Here is a tiny trained network, its code and every weight. The questions are about switching its units off for an input and a class, where a switched-off unit gives its printed mean instead of its output.

import numpy as np


def w(rows, s, z=0):
    codes = np.array(rows[::2]) - 128.0
    scale = np.full(codes.shape[1], s)
    scale[-1] = z or s
    return codes * scale


def f(y):
    return np.maximum(y, 0)


def log_softmax(a):
    a = a - a.max(-1, keepdims=True)
    return a - np.log(np.exp(a).sum(-1, keepdims=True))


def net(x, mask):
    res = np.array(x, float).reshape(1, 6) / 4 @ E
    y = f(res @ A[0][:, :-1].T + A[0][:, -1])
    res = res + np.where(mask, y, B[0][:, -1]) @ B[0][:, :-1]
    return log_softmax(res[-1] @ U[:, :-1].T + U[:, -1])


A, B = {}, {}
E = w([
[245,131,138,193,63,91],'x0',
[49,145,223,251,167,94],'x1',
[163,50,148,90,212,23],'x2',
[191,206,220,55,184,174],'x3',
[124,254,64,126,149,21],'x4',
[130,128,126,129,129,131],'x5',
],0.008)
A[0] = w([
[93,194,142,187,86,201,81],'N1',
[132,108,146,87,170,60,172],'N2',
[210,138,168,177,44,121,166],'N3',
[147,170,213,81,173,166,30],'N4',
[160,145,64,83,81,176,40],'N5',
[117,140,189,180,160,129,42],'N6',
[197,197,201,65,188,140,56],'N7',
[105,92,161,135,77,217,73],'N8',
[127,153,183,198,112,109,75],'N9',
[50,141,130,93,127,121,78],'N10',
[158,195,201,106,166,148,122],'N11',
[189,134,78,77,58,151,80],'N12',
[134,62,178,155,135,187,69],'N13',
[95,112,123,99,151,143,101],'N14',
[103,229,70,143,148,87,125],'N15',
[89,123,187,193,135,105,57],'N16',
[70,189,194,190,113,113,91],'N17',
[88,205,63,118,152,81,7],'N18',
[31,148,111,84,165,127,5],'N19',
[89,32,155,142,102,212,54],'N20',
[26,21,17,159,68,41,151],'N21',
[173,122,126,188,97,125,97],'N22',
[142,73,92,43,97,103,70],'N23',
[81,158,156,118,2,202,105],'N24',
[201,84,91,47,81,92,113],'N25',
[75,132,107,90,149,151,10],'N26',
[81,254,96,173,62,223,133],'N27',
[143,31,159,110,122,177,111],'N28',
[53,91,166,81,128,155,92],'N29',
[114,112,142,165,158,157,94],'N30',
[121,147,107,151,152,174,151],'N31',
[63,154,120,100,126,167,140],'N32',
[125,81,71,185,84,103,77],'N33',
[83,100,131,86,181,116,147],'N34',
[168,112,141,179,48,80,111],'N35',
[156,155,54,81,97,186,84],'N36',
[61,163,122,105,170,178,100],'N37',
[206,161,171,145,106,127,90],'N38',
[134,74,174,128,159,55,168],'N39',
[138,51,168,100,170,103,61],'N40',
[155,141,191,230,129,113,106],'N41',
[20,136,109,118,187,176,45],'N42',
[64,136,172,181,135,98,68],'N43',
],0.0088,0.003)
B[0] = w([
[130,97,159,179,176,124,193],'N1',
[168,59,193,223,165,176,188],'N2',
[132,49,32,37,124,47,212],'N3',
[100,123,176,132,48,188,197],'N4',
[70,134,158,69,175,131,186],'N5',
[56,158,109,38,139,153,172],'N6',
[99,102,223,171,41,217,225],'N7',
[167,187,172,167,137,75,186],'N8',
[85,118,131,70,150,117,181],'N9',
[170,103,60,74,84,103,160],'N10',
[123,89,156,136,67,196,206],'N11',
[78,131,160,70,165,118,200],'N12',
[178,248,181,77,101,51,178],'N13',
[157,84,85,101,81,89,152],'N14',
[241,203,236,124,113,84,201],'N15',
[79,167,140,12,170,140,181],'N16',
[82,132,144,57,148,115,202],'N17',
[201,242,206,116,105,83,178],'N18',
[152,76,76,71,96,76,171],'N19',
[174,218,193,111,109,93,197],'N20',
[107,132,247,181,56,231,254],'N21',
[145,62,94,68,96,94,170],'N22',
[72,168,176,62,189,153,189],'N23',
[168,86,154,218,193,118,202],'N24',
[59,135,138,81,183,117,213],'N25',
[117,49,91,85,93,70,152],'N26',
[149,46,172,236,201,128,236],'N27',
[162,255,168,112,123,43,196],'N28',
[172,111,53,78,104,96,171],'N29',
[139,131,167,93,150,106,150],'N30',
[152,94,151,155,135,134,153],'N31',
[154,65,95,125,122,80,173],'N32',
[112,97,195,104,77,176,185],'N33',
[165,54,84,140,124,97,174],'N34',
[159,85,92,75,111,133,188],'N35',
[64,145,176,56,189,145,194],'N36',
[135,72,94,86,121,98,177],'N37',
[142,9,33,62,63,112,183],'N38',
[126,90,125,199,181,138,195],'N39',
[183,127,169,221,187,128,176],'N40',
[83,129,115,47,154,121,201],'N41',
[131,63,69,74,85,91,183],'N42',
[103,152,156,33,142,141,181],'N43',
],0.0061,0.0099)
U = w([
[20,164,148,53,202,132,81],'0',
[227,236,163,112,97,79,98],'1',
[101,107,168,133,5,225,101],'2',
[170,55,76,79,81,81,104],'3',
[162,88,151,185,241,134,127],'4',
[126,143,135,115,128,133,251],'5',
[128,156,96,150,134,153,154],'6',
[116,185,69,162,116,145,103],'7',
],0.011,0.016)

Each question gives the input, the list of numbers given to net, and the class t.
The units are the neurons (one row each of A and B). Each row of codes is followed by its name. A weight is (code - 128) times the scale printed after its matrix; where a second scale follows, it is the last column's (A, B and U).
mask holds one flag per neuron, in row order. A switched-off neuron (its flag False) gives its mean, the last column of its row in B, instead of its output. The means were averaged over made-up inputs and are rounded, as every weight is.
A unit's drop is (log p(t) with every unit on - log p(t) with that unit switched off) / (log p(t) with every unit on - log p(t) with every unit switched off).
The circuit of an input: a set's keep is (log p(t) with only the set's units on - log p(t) with every unit switched off) / (log p(t) with every unit on - log p(t) with every unit switched off). Starting from the 12 units with the biggest drops (on a tie, the unit counted first), units are removed one at a time, each time the one whose removal leaves the highest keep (on an exact tie, the one counted first), for as long as the keep stays at least 0.8.
units of the circuit, in order: the units of the circuit, biggest drop first
k most important neurons: the k neurons with the biggest drops, biggest first
drop when u is switched off: that unit's drop, to one decimal
input [-2,-6,3,-7,8,5], class 1: units of the circuit, in order => N18
input [8,4,-3,8,7,4], class 2: units of the circuit, in order => N7; N11
input [1,-4,-8,-5,3,-4], class 4: units of the circuit, in order => N27; N24
input [-8,6,8,-6,6,-4], class 3: units of the circuit, in order => N19; N34
input [3,-6,-1,8,-3,6], class 2: 2 most important neurons => N7; N4
input [-3,5,-6,-6,-7,3], class 1: units of the circuit, in order => N20; N13; N8
input [-6,-6,-7,2,3,4], class 4: units of the circuit, in order => N27; N24
input [3,-3,7,-4,7,6], class 1: 2 most important neurons => N18; N15
input [2,-5,-2,-5,8,7], class 1: 2 most important neurons => N15; N18
input [1,-7,3,7,6,3], class 0: 3 most important neurons => N25; N21; N36
input [6,8,1,7,-7,-7], class 0: 3 most important neurons => N41; N6; N16
input [-6,1,8,7,-5,-3], class 4: 2 most important neurons => N40; N21
input [-6,-2,8,2,2,-3], class 4: 2 most important neurons => N2; N40
input [-7,-7,-5,0,-5,-6], class 0: units of the circuit, in order => N36
input [6,-2,4,-7,4,3], class 2: 2 most important neurons => N21; N33
input [-5,8,-2,-4,-8,-6], class 0: 3 most important neurons => N16; N6; N15
input [-3,-3,-7,5,5,-5], class 4: 2 most important neurons => N27; N24
input [-4,2,3,1,-2,-1], class 3: drop when N38 is switched off => -0.1
input [-3,2,5,-8,2,2], class 2: drop when N21 is switched off => 0.7
input [-2,-3,4,3,7,-4], class 1: units of the circuit, in order => N15
